Here is a tiny trained network, its code and every weight. The questions are about switching its units off for an input and a class, where a switched-off unit gives its printed mean instead of its output.

import numpy as np


def w(rows, s, z=0):
    codes = np.array(rows[::2]) - 128.0
    scale = np.full(codes.shape[1], s)
    scale[-1] = z or s
    return codes * scale


def norm(h):
    return h / np.sqrt((h * h).mean(-1, keepdims=True) + 1e-5)


def f(y):
    return y / 2 * (1 + np.tanh(0.7978845608 * (y + 0.044715 * y**3)))


def log_softmax(a):
    a = a - a.max(-1, keepdims=True)
    return a - np.log(np.exp(a).sum(-1, keepdims=True))


def net(x, mask):
    res = np.array(x, float).reshape(1, 3) / 4 @ E
    u = 0
    for l in range(2):
        y = f(norm(res) @ A[l][:, :-1].T + A[l][:, -1])
        res = res + np.where(mask[u : u + 3], y, B[l][:, -1]) @ B[l][:, :-1]
        u += 3
    return log_softmax(norm(res)[-1] @ U[:, :-1].T + U[:, -1])


A, B = {}, {}
E = w([
[76,101,88,66,58,170,65,82,118,50,101],'x0',
[66,82,254,112,119,147,203,157,137,107,49],'x1',
[146,109,139,128,179,149,95,128,127,109,130],'x2',
],0.0092)
A[0] = w([
[208,180,59,194,154,90,110,119,129,206,254,74],'0.n0',
[119,105,247,136,167,117,205,105,149,167,78,54],'0.n1',
[173,141,159,219,224,35,194,194,134,222,203,2],'0.n2',
],0.0077,0.0046)
B[0] = w([
[87,56,186,159,132,115,108,159,114,207,208,253],'0.n0',
[134,108,112,167,120,179,200,191,93,165,187,223],'0.n1',
[181,229,80,60,153,122,149,89,166,33,1,247],'0.n2',
],0.014,0.011)
A[1] = w([
[72,57,177,100,192,78,75,139,161,168,210,6],'1.n0',
[74,103,85,115,117,141,98,101,132,60,116,77],'1.n1',
[137,122,110,188,141,225,207,254,87,85,107,104],'1.n2',
],0.0079,0.0017)
B[1] = w([
[74,115,157,181,43,156,142,128,80,114,228,186],'1.n0',
[185,173,114,120,191,93,192,60,167,160,134,154],'1.n1',
[99,99,116,138,105,93,6,121,113,198,207,248],'1.n2',
],0.013,0.011)
U = w([
[66,47,180,201,73,107,84,167,110,255,248,4],'0',
[201,214,120,74,142,102,135,99,191,52,21,252],'1',
],0.008,0.0024)

Each question gives the input, the list of numbers given to net, and the class t.
The units are the neurons (one row each of A and B). Each row of codes is followed by its name. A weight is (code - 128) times the scale printed after its matrix; where a second scale follows, it is the last column's (A, B and U).
mask holds one flag per neuron, layer by layer. A switched-off neuron (its flag False) gives its mean, the last column of its row in B, instead of its output. The means were averaged over made-up inputs and are rounded, as every weight is.
A unit's drop is (log p(t) with every unit on - log p(t) with that unit switched off) / (log p(t) with every unit on - log p(t) with every unit switched off).
top k neurons: the k neurons with the biggest drops, biggest first
drop of u: that unit's drop, to one decimal
input [6,-2,-6], class 1: top 2 neurons -> (0.n0, 0.n1)
input [-7,5,-3], class 1: top 2 neurons -> (0.n2, 0.n0)
input [5,2,-8], class 1: top 2 neurons -> (0.n1, 0.n0)
input [-8,-7,-7], class 1: top 3 neurons -> (0.n2, 1.n2, 0.n1)
input [8,3,-8], class 1: top 2 neurons -> (0.n0, 0.n1)
input [5,-4,-6], class 1: top 3 neurons -> (0.n0, 0.n1, 1.n2)
input [-4,2,4], class 1: top neuron -> (0.n2)
input [-8,-4,-8], class 1: drop of 0.n2 -> 1.5
input [-7,-1,8], class 1: drop of 0.n2 -> 1.4
input [-5,1,3], class 1: drop of 0.n2 -> 1.1
input [-6,0,8], class 1: drop of 0.n1 -> 0.0
